Here is a tiny trained network, its code and every weight. The questions are about switching its units off for an input and a class, where a switched-off unit gives its printed mean instead of its output.

import numpy as np


def w(rows, s, z=0):
    codes = np.array(rows[::2]) - 128.0
    scale = np.full(codes.shape[1], s)
    scale[-1] = z or s
    return codes * scale


def norm(h):
    return h / np.sqrt((h * h).mean(-1, keepdims=True) + 1e-5)


def f(y):
    return np.maximum(y, 0)


def log_softmax(a):
    a = a - a.max(-1, keepdims=True)
    return a - np.log(np.exp(a).sum(-1, keepdims=True))


def net(x, mask):
    res = np.array(x, float).reshape(1, 8) / 4 @ E
    u = 0
    for l in range(2):
        y = f(norm(res) @ A[l][:, :-1].T + A[l][:, -1])
        res = res + np.where(mask[u : u + 13], y, B[l][:, -1]) @ B[l][:, :-1]
        u += 13
    return log_softmax(norm(res)[-1] @ U[:, :-1].T + U[:, -1])


A, B = {}, {}
E = w([
[174,28,198,212,51],'x0',
[213,93,141,60,62],'x1',
[157,39,120,60,98],'x2',
[171,204,48,155,7],'x3',
[103,145,120,188,1],'x4',
[104,218,254,88,25],'x5',
[235,149,89,247,161],'x6',
[112,177,183,34,127],'x7',
],0.0089)
A[0] = w([
[106,17,117,149,102,84],'0.n1',
[120,190,71,200,119,2],'0.n2',
[135,132,89,138,151,80],'0.n3',
[120,137,34,138,184,163],'0.n4',
[193,167,112,98,69,33],'0.n5',
[78,152,151,78,162,70],'0.n6',
[211,60,125,165,146,79],'0.n7',
[143,185,131,113,30,72],'0.n8',
[151,178,97,86,198,106],'0.n9',
[142,135,82,249,80,70],'0.n10',
[146,165,138,168,162,53],'0.n11',
[153,202,166,174,173,92],'0.n12',
[194,144,169,113,126,115],'0.n13',
],0.014,0.0067)
B[0] = w([
[104,11,43,156,190,206],'0.n1',
[77,240,41,162,72,185],'0.n2',
[194,181,140,128,128,154],'0.n3',
[246,163,100,90,97,254],'0.n4',
[223,112,182,96,78,173],'0.n5',
[55,181,96,36,128,194],'0.n6',
[171,2,146,146,159,221],'0.n7',
[245,177,185,24,55,227],'0.n8',
[182,76,88,77,242,214],'0.n9',
[22,224,86,97,143,252],'0.n10',
[142,66,83,201,135,152],'0.n11',
[99,3,171,208,196,189],'0.n12',
[181,94,198,161,98,176],'0.n13',
],0.0076,0.0065)
A[1] = w([
[189,64,145,185,171,67],'1.n1',
[109,100,139,112,8,129],'1.n2',
[176,117,105,216,65,58],'1.n3',
[83,90,160,162,51,88],'1.n4',
[104,126,131,83,192,2],'1.n5',
[107,89,146,182,75,99],'1.n6',
[145,85,136,103,36,99],'1.n7',
[76,88,98,52,117,63],'1.n8',
[92,145,193,48,139,28],'1.n9',
[155,144,197,156,54,100],'1.n10',
[143,131,116,132,194,37],'1.n11',
[65,197,110,167,110,113],'1.n12',
[95,197,147,202,143,48],'1.n13',
],0.014,0.0073)
B[1] = w([
[132,77,144,110,94,243],'1.n1',
[201,246,134,78,155,254],'1.n2',
[129,213,156,125,161,200],'1.n3',
[181,137,139,154,182,179],'1.n4',
[127,221,158,59,145,169],'1.n5',
[139,122,151,162,202,175],'1.n6',
[164,155,123,81,180,224],'1.n7',
[61,129,106,145,189,195],'1.n8',
[49,145,141,131,81,209],'1.n9',
[198,120,190,128,127,230],'1.n10',
[190,137,143,99,130,168],'1.n11',
[136,29,124,165,111,208],'1.n12',
[107,80,128,199,128,171],'1.n13',
],0.012,0.0054)
U = w([
[120,186,63,200,104,51],'0',
[18,149,171,50,144,113],'1',
[139,125,171,189,79,2],'2',
[169,147,104,69,216,189],'3',
[52,87,126,179,139,77],'4',
[174,2,116,115,149,190],'5',
[164,183,168,66,27,196],'6',
],0.025,0.009)

Each question gives the input, the list of numbers given to net, and the class t.
The units are the neurons (one row each of A and B). Each row of codes is followed by its name. A weight is (code - 128) times the scale printed after its matrix; where a second scale follows, it is the last column's (A, B and U).
mask holds one flag per neuron, layer by layer. A switched-off neuron (its flag False) gives its mean, the last column of its row in B, instead of its output. The means were averaged over made-up inputs and are rounded, as every weight is.
A unit's drop is (log p(t) with every unit on - log p(t) with that unit switched off) / (log p(t) with every unit on - log p(t) with every unit switched off).
The circuit of an input: a set's keep is (log p(t) with only the set's units on - log p(t) with every unit switched off) / (log p(t) with every unit on - log p(t) with every unit switched off). Starting from the 12 units with the biggest drops (on a tie, the unit counted first), units are removed one at a time, each time the one whose removal leaves the highest keep (on an exact tie, the one counted first), for as long as the keep stays at least 0.8.
circuit, biggest first: the units of the circuit, biggest drop first
unit that matters most: the unit with the biggest drop
k most important neurons: the k neurons with the biggest drops, biggest first
top k neurons in layer l: the k neurons of layer l with the biggest drops, biggest first
drop when u is switched off: that unit's drop, to one decimal
input [1,6,1,3,2,-5,-5,4], class 3: circuit, biggest first => [1.n8]
input [-5,6,-8,-7,-8,5,7,-2], class 5: circuit, biggest first => [0.n12 0.n10 1.n2]
input [-2,-6,-7,-7,0,-6,0,-6], class 5: circuit, biggest first => [1.n2 1.n1 0.n10]
input [-3,1,-6,-6,4,-7,0,0], class 5: circuit, biggest first => [0.n10 1.n2]
input [3,-5,-4,-3,2,-5,-5,1], class 4: 2 most important neurons => [1.n2 0.n8]
input [-8,5,3,-4,-1,2,2,3], class 1: 2 most important neurons => [0.n6 1.n9]
input [1,-7,-6,1,3,0,8,6], class 4: top 3 neurons in layer 1 => [1.n12 1.n13 1.n2]
input [1,-7,6,-5,4,-3,-7,-1], class 4: top 2 neurons in layer 0 => [0.n1 0.n8]
input [-8,-4,6,-4,1,2,-3,-7], class 1: top 3 neurons in layer 0 => [0.n6 0.n1 0.n7]
input [7,2,4,-3,-7,2,-8,6], class 1: drop when 1.n9 is switched off => 0.1
input [-2,-2,-7,3,1,-7,-3,1], class 0: drop when 1.n9 is switched off => -0.1
input [-4,3,-6,8,-3,-4,4,-8], class 0: drop when 0.n2 is switched off => 0.3
input [2,4,-7,-1,0,-5,1,5], class 5: drop when 0.n13 is switched off => 0.0
input [-6,2,4,-4,-5,3,-3,1], class 1: unit that matters most => 1.n9
